Below is a small trained network, with its code and all its weights. Each question gives an input and a class and asks what happens when units are switched off, that is, made to give their printed mean instead of their output.

import numpy as np


def w(rows, s, z=0):
    codes = np.array(rows[::2]) - 128.0
    scale = np.full(codes.shape[1], s)
    scale[-1] = z or s
    return codes * scale


def norm(h):
    return h / np.sqrt((h * h).mean(-1, keepdims=True) + 1e-5)


def f(y):
    return np.maximum(y, 0)


def log_softmax(a):
    a = a - a.max(-1, keepdims=True)
    return a - np.log(np.exp(a).sum(-1, keepdims=True))


def net(x, mask):
    res = np.array(x, float).reshape(1, 8) / 4 @ E
    u = 0
    for l in range(2):
        y = f(norm(res) @ A[l][:, :-1].T + A[l][:, -1])
        res = res + np.where(mask[u : u + 8], y, B[l][:, -1]) @ B[l][:, :-1]
        u += 8
    return log_softmax(norm(res)[-1] @ U[:, :-1].T + U[:, -1])


A, B = {}, {}
E = w([
[123,128,130,128,129,127,126],'x0',
[111,39,97,138,75,113,52],'x1',
[128,131,126,123,117,130,129],'x2',
[127,124,126,125,123,134,135],'x3',
[124,127,127,130,125,128,130],'x4',
[128,128,144,187,73,21,217],'x5',
[151,96,201,2,98,97,138],'x6',
[247,232,34,61,146,26,55],'x7',
],0.007)
A[0] = w([
[162,99,78,97,138,107,102,160],'L0N0',
[142,88,160,70,78,126,122,134],'L0N1',
[88,94,73,112,84,150,66,187],'L0N2',
[63,152,156,126,128,150,196,28],'L0N3',
[100,73,96,152,35,73,84,16],'L0N4',
[182,200,89,100,143,73,128,241],'L0N5',
[116,159,143,97,173,188,40,2],'L0N6',
[135,254,165,115,144,165,217,138],'L0N7',
],0.0087,0.0025)
B[0] = w([
[113,123,155,151,100,171,122,182],'L0N0',
[98,156,143,158,174,145,145,185],'L0N1',
[162,112,148,140,195,117,167,188],'L0N2',
[128,115,195,169,121,133,89,174],'L0N3',
[158,81,117,134,207,120,137,175],'L0N4',
[110,102,202,164,103,163,106,255],'L0N5',
[164,130,119,121,148,157,254,186],'L0N6',
[149,13,91,139,176,91,83,219],'L0N7',
],0.0099,0.0073)
A[1] = w([
[123,65,172,178,210,110,193,206],'L1N0',
[145,127,127,141,110,23,201,1],'L1N1',
[119,158,26,212,156,156,127,179],'L1N2',
[100,106,130,189,26,8,193,96],'L1N3',
[107,141,190,148,91,161,30,165],'L1N4',
[211,178,90,89,163,80,78,196],'L1N5',
[130,78,191,2,120,94,155,113],'L1N6',
[169,240,67,85,118,47,77,120],'L1N7',
],0.0097,0.0037)
B[1] = w([
[208,171,97,96,64,95,51,252],'L1N0',
[121,104,130,49,198,187,192,145],'L1N1',
[44,184,138,59,111,34,161,167],'L1N2',
[141,149,114,17,201,232,179,168],'L1N3',
[174,169,124,86,47,131,141,158],'L1N4',
[80,45,209,181,125,157,160,152],'L1N5',
[30,212,8,233,134,60,124,167],'L1N6',
[64,73,254,181,33,179,112,134],'L1N7',
],0.0082,0.016)
U = w([
[142,150,123,106,110,119,125,254],'0',
[135,145,122,105,109,129,116,243],'1',
[77,56,217,169,76,169,143,72],'2',
[151,151,115,99,121,120,112,155],'3',
[114,100,113,79,254,175,205,82],'4',
[149,153,112,105,110,105,107,91],'5',
[136,44,119,165,224,59,92,5],'6',
[16,186,98,142,129,55,145,19],'7',
],0.012,0.0063)

Each question gives the input, the list of numbers given to net, and the class t.
The units are the neurons (one row each of A and B). Each row of codes is followed by its name. A weight is (code - 128) times the scale printed after its matrix; where a second scale follows, it is the last column's (A, B and U).
mask holds one flag per neuron, layer by layer. A switched-off neuron (its flag False) gives its mean, the last column of its row in B, instead of its output. The means were averaged over made-up inputs and are rounded, as every weight is.
A unit's drop is (log p(t) with every unit on - log p(t) with that unit switched off) / (log p(t) with every unit on - log p(t) with every unit switched off).
The circuit of an input: a set's keep is (log p(t) with only the set's units on - log p(t) with every unit switched off) / (log p(t) with every unit on - log p(t) with every unit switched off). Starting from the 12 units with the biggest drops (on a tie, the unit counted first), units are removed one at a time, each time the one whose removal leaves the highest keep (on an exact tie, the one counted first), for as long as the keep stays at least 0.8.
circuit, biggest first: the units of the circuit, biggest drop first
k most important neurons: the k neurons with the biggest drops, biggest first
k most important neurons of layer l: the k neurons of layer l with the biggest drops, biggest first
input [-3,5,-8,1,-7,-3,2,-5], class 5: 4 most important neurons : (L1N0; L0N7; L0N5; L1N5)
input [5,4,-5,5,4,-1,4,8], class 2: circuit, biggest first : (L1N5; L1N7)
input [-7,8,7,6,2,6,-6,-5], class 6: circuit, biggest first : (L0N4)
input [-1,-6,8,-1,-1,8,1,1], class 4: 2 most important neurons : (L1N3; L1N1)
input [-6,-3,-6,-6,0,-3,8,-7], class 7: circuit, biggest first : (L1N6; L0N5)
input [2,7,2,6,-1,-8,-7,8], class 2: circuit, biggest first : (L1N5; L1N0; L1N7)
input [7,-6,-4,-6,8,7,2,-5], class 3: circuit, biggest first : (L1N0; L0N5)
input [7,-1,-2,7,-6,-1,-1,8], class 2: 2 most important neurons : (L1N0; L1N5)
input [-5,4,-5,-2,-4,-3,-7,5], class 7: circuit, biggest first : (L1N2; L1N0)
input [-4,8,-6,-5,-2,0,6,-2], class 6: 2 most important neurons of layer 0 : (L0N4; L0N2)
input [-8,-5,5,-5,2,7,0,-8], class 1: 3 most important neurons : (L1N0; L0N5; L1N3)
input [-5,-1,-3,-7,1,7,-7,-6], class 0: 4 most important neurons of layer 1 : (L1N6; L1N0; L1N3; L1N5)
input [-7,-1,3,-2,-7,5,5,-7], class 1: circuit, biggest first : (L0N5; L1N0)
input [0,6,6,5,-4,-8,8,-3], class 4: circuit, biggest first : (L0N6; L0N2)
input [-3,7,6,8,-2,3,6,-7], class 0: 2 most important neurons : (L1N0; L0N5)
input [-3,-4,-3,1,8,-6,-2,-6], class 3: 2 most important neurons of layer 0 : (L0N5; L0N0)
input [7,7,2,-6,-6,-3,-8,3], class 7: circuit, biggest first : (L1N2)
input [-7,3,-6,-1,-6,-3,-8,4], class 7: 2 most important neurons : (L1N2; L1N0)
input [-5,-4,-7,-1,-3,-3,-8,-4], class 7: 2 most important neurons : (L1N2; L0N5)
input [6,0,-6,-3,3,-8,1,0], class 4: circuit, biggest first : (L0N6)
input [-5,4,3,-3,-5,-7,-1,-1], class 4: 4 most important neurons of layer 0 : (L0N6; L0N5; L0N3; L0N7)
input [-4,-7,-4,3,3,-3,2,-3], class 6: 2 most important neurons of layer 0 : (L0N7; L0N5)
input [3,-6,3,6,-7,-4,-8,-3], class 7: 2 most important neurons of layer 0 : (L0N5; L0N2)
input [1,6,-3,3,4,-2,2,-1], class 6: 2 most important neurons of layer 1 : (L1N4; L1N3)
